Below is a small trained network, with its code and all its weights. Each question gives an input and a target symbol and asks what happens when units are switched off, that is, made to give their printed mean instead of their output.

import numpy as np


def w(rows, s, z=0):
    codes = np.array(rows[::2]) - 128.0
    scale = np.full(codes.shape[1], s)
    scale[-1] = z or s
    return codes * scale


def norm(h):
    return h / np.sqrt((h * h).mean(-1, keepdims=True) + 1e-5)


def f(y):
    return y / 2 * (1 + np.tanh(0.7978845608 * (y + 0.044715 * y**3)))


def softmax(a):
    e = np.exp(a - a.max(-1, keepdims=True))
    return e / e.sum(-1, keepdims=True)


def log_softmax(a):
    a = a - a.max(-1, keepdims=True)
    return a - np.log(np.exp(a).sum(-1, keepdims=True))


def net(x, mask):
    ids = ['αγεηλμξπψ'.index(c) for c in x.split()]
    T = len(ids)
    res = E[ids] + P[:T]
    u = 0
    for l in range(2):
        r = norm(res)
        for j in range(2):
            rows = slice(2 * j, 2 * j + 2)
            q, k, v = (r @ M[l][rows].T for M in (Q, K, V))
            z = softmax(np.where(np.tri(T) > 0, q @ k.T / 2**0.5, -1e9)) @ v
            o = O[l][rows]
            res = res + np.where(mask[u + j], z, o[:, -1]) @ o[:, :-1]
        u += 2
        y = f(norm(res) @ A[l][:, :-1].T + A[l][:, -1])
        res = res + np.where(mask[u : u + 16], y, B[l][:, -1]) @ B[l][:, :-1]
        u += 16
    return log_softmax(norm(res)[-1] @ U[:, :-1].T + U[:, -1])


Q, K, V, O, A, B = {}, {}, {}, {}, {}, {}
E = w([
[198,132,127,136],'α',
[211,131,132,153],'γ',
[206,129,133,158],'ε',
[182,97,129,102],'η',
[196,120,91,147],'λ',
[5,81,105,93],'μ',
[156,64,125,145],'ξ',
[102,197,155,137],'π',
[149,95,100,180],'ψ',
],0.028)
P = w([
[223,145,222,158],'0',
[197,134,209,158],'1',
[176,123,197,154],'2',
[162,122,179,145],'3',
[147,117,166,134],'4',
[135,116,150,130],'5',
[123,113,135,122],'6',
[116,112,119,120],'7',
[107,105,106,112],'8',
[100,101,89,105],'9',
[95,92,73,98],'10',
[87,82,48,82],'11',
[75,91,32,81],'12',
[61,89,5,78],'13',
],0.011)
Q[0] = w([
[107,78,126,108],'0.h0',
[12,140,209,181],'0.h0',
[74,121,159,172],'0.h1',
[79,255,126,182],'0.h1',
],0.025)
K[0] = w([
[112,144,109,164],'0.h0',
[252,157,235,185],'0.h0',
[90,189,156,144],'0.h1',
[111,198,243,127],'0.h1',
],0.033)
V[0] = w([
[85,238,173,167],'0.h0',
[167,84,190,201],'0.h0',
[21,134,93,253],'0.h1',
[70,95,192,35],'0.h1',
],0.029)
O[0] = w([
[79,178,230,98,5],'0.h0',
[136,77,183,206,236],'0.h0',
[134,51,254,121,14],'0.h1',
[37,172,110,194,16],'0.h1',
],0.023,0.015)
A[0] = w([
[86,54,110,142,156],'0.n0',
[146,144,152,65,39],'0.n1',
[86,82,156,144,126],'0.n2',
[54,116,120,140,2],'0.n3',
[133,137,125,133,112],'0.n4',
[163,216,131,67,71],'0.n5',
[145,142,124,108,25],'0.n6',
[81,130,82,167,131],'0.n7',
[127,111,167,104,131],'0.n8',
[95,141,184,113,88],'0.n9',
[140,150,126,195,193],'0.n10',
[5,54,113,99,90],'0.n11',
[116,190,118,121,98],'0.n12',
[165,205,128,129,91],'0.n13',
[115,104,126,151,132],'0.n14',
[116,124,62,114,95],'0.n15',
],0.029,0.0035)
B[0] = w([
[49,146,142,104,219],'0.n0',
[117,68,151,178,162],'0.n1',
[119,171,120,66,192],'0.n2',
[218,133,125,93,132],'0.n3',
[130,134,123,126,131],'0.n4',
[70,169,220,89,215],'0.n5',
[158,121,155,123,136],'0.n6',
[75,111,90,96,206],'0.n7',
[90,146,87,133,173],'0.n8',
[84,80,43,134,155],'0.n9',
[62,136,113,115,217],'0.n10',
[254,162,126,41,147],'0.n11',
[50,142,133,137,176],'0.n12',
[138,209,133,112,194],'0.n13',
[92,138,144,114,167],'0.n14',
[98,61,74,99,254],'0.n15',
],0.045,0.0094)
Q[1] = w([
[77,26,135,1],'1.h0',
[79,91,114,129],'1.h0',
[96,23,127,3],'1.h1',
[121,208,58,135],'1.h1',
],0.029)
K[1] = w([
[111,66,105,3],'1.h0',
[102,93,143,87],'1.h0',
[124,10,83,52],'1.h1',
[101,216,121,139],'1.h1',
],0.032)
V[1] = w([
[118,100,145,253],'1.h0',
[75,128,116,79],'1.h0',
[154,213,89,135],'1.h1',
[86,152,112,138],'1.h1',
],0.055)
O[1] = w([
[46,124,91,251,1],'1.h0',
[91,131,163,57,210],'1.h0',
[126,218,43,131,65],'1.h1',
[73,134,100,98,114],'1.h1',
],0.031)
A[1] = w([
[169,105,252,177,134],'1.n0',
[82,222,147,164,94],'1.n1',
[112,223,102,143,68],'1.n2',
[109,157,67,133,2],'1.n3',
[65,154,199,106,110],'1.n4',
[6,65,177,100,111],'1.n5',
[138,243,153,175,128],'1.n6',
[111,179,70,146,46],'1.n7',
[55,197,218,135,38],'1.n8',
[120,135,119,132,76],'1.n9',
[34,95,149,199,137],'1.n10',
[135,211,184,59,182],'1.n11',
[173,143,40,112,126],'1.n12',
[138,62,84,212,45],'1.n13',
[133,70,111,77,19],'1.n14',
[54,111,124,149,20],'1.n15',
],0.024,0.0051)
B[1] = w([
[168,90,231,173,228],'1.n0',
[123,128,208,171,146],'1.n1',
[97,95,178,102,161],'1.n2',
[95,88,97,199,160],'1.n3',
[106,192,129,190,188],'1.n4',
[121,201,187,128,230],'1.n5',
[107,220,161,145,140],'1.n6',
[77,109,125,171,163],'1.n7',
[57,198,132,143,166],'1.n8',
[124,113,117,135,123],'1.n9',
[200,75,143,63,186],'1.n10',
[133,182,209,47,249],'1.n11',
[186,125,170,155,195],'1.n12',
[110,130,155,2,183],'1.n13',
[101,173,155,156,178],'1.n14',
[137,133,124,64,153],'1.n15',
],0.054,0.014)
U = w([
[144,147,140,82,77],'α',
[168,182,131,183,181],'γ',
[88,108,86,133,249],'ε',
[179,179,130,124,102],'η',
[148,156,135,173,152],'λ',
[130,56,215,191,156],'μ',
[253,136,102,144,114],'ξ',
[34,38,162,42,1],'π',
[28,181,211,159,128],'ψ',
],0.014,0.0076)

Each question gives the input, a string of symbols that net reads in full, and the target symbol t.
The units are the heads (2 rows each of Q, K, V and O) and the neurons (one row each of A and B). Each row of codes is followed by its name. A weight is (code - 128) times the scale printed after its matrix; where a second scale follows, it is the last column's (O, A, B and U).
mask holds one flag per unit, layer by layer, with each layer's heads first. A switched-off unit (its flag False) gives its mean, the last column of its rows in O or B, instead of its output. The means were averaged over made-up inputs and are rounded, as every weight is.
A unit's drop is (log p(t) with every unit on - log p(t) with that unit switched off) / (log p(t) with every unit on - log p(t) with every unit switched off).
most important unit: the unit with the biggest drop
top k neurons: the k neurons with the biggest drops, biggest first
heads that matter: for each layer, one digit per head in row order, 1 if its drop is at least 0.15 and else 0, layers parted by /
drop of u: that unit's drop, to one decimal
input η η γ ψ γ ψ ξ, target μ: heads that matter	01 / 01
input ξ η γ, target π: heads that matter	10 / 10
input γ η λ ξ π ε, target ψ: heads that matter	10 / 00
input γ γ α π η η ε, target ε: heads that matter	11 / 00
input η ψ η γ η ε γ, target ε: heads that matter	01 / 00
input γ π ψ ε π α η α λ γ ε, target ξ: heads that matter	11 / 00
input γ ψ η η π π ψ λ, target μ: heads that matter	01 / 01
input ε α γ π γ η π η ξ, target ψ: most important unit	1.n5
input γ ξ η γ γ ψ γ, target μ: heads that matter	01 / 00
input γ η γ γ γ ξ η η, target π: heads that matter	10 / 00
input ξ η η γ η η η ε, target ε: heads that matter	01 / 00
input γ ε η γ ξ ψ α ε ξ π ε α η, target ε: heads that matter	11 / 00
input η λ η γ ξ η η η λ η π, target ψ: heads that matter	10 / 00
input γ π ξ η π ψ η ξ ξ ε, target π: most important unit	0.h0
input η ψ γ η λ γ, target ξ: heads that matter	01 / 00
input γ η λ ψ γ η ξ, target π: top 2 neurons	[0.n15, 0.n7]
input η γ π η λ η α, target ξ: top 2 neurons	[1.n12, 0.n15]
input ψ η ε π ψ η μ γ η ψ ψ α ε, target μ: top 2 neurons	[0.n1, 1.n0]
input ξ α γ ψ ε ε η ε γ α ξ η γ, target π: top 2 neurons	[0.n15, 0.n13]
input π η η η π, target ψ: most important unit	0.h1
input η λ α η, target ξ: drop of 0.h1	1.2
input ε η π η λ η γ π α π γ, target ψ: drop of 0.h0	3.4
input π ε η η ψ η, target μ: drop of 0.h1	0.6
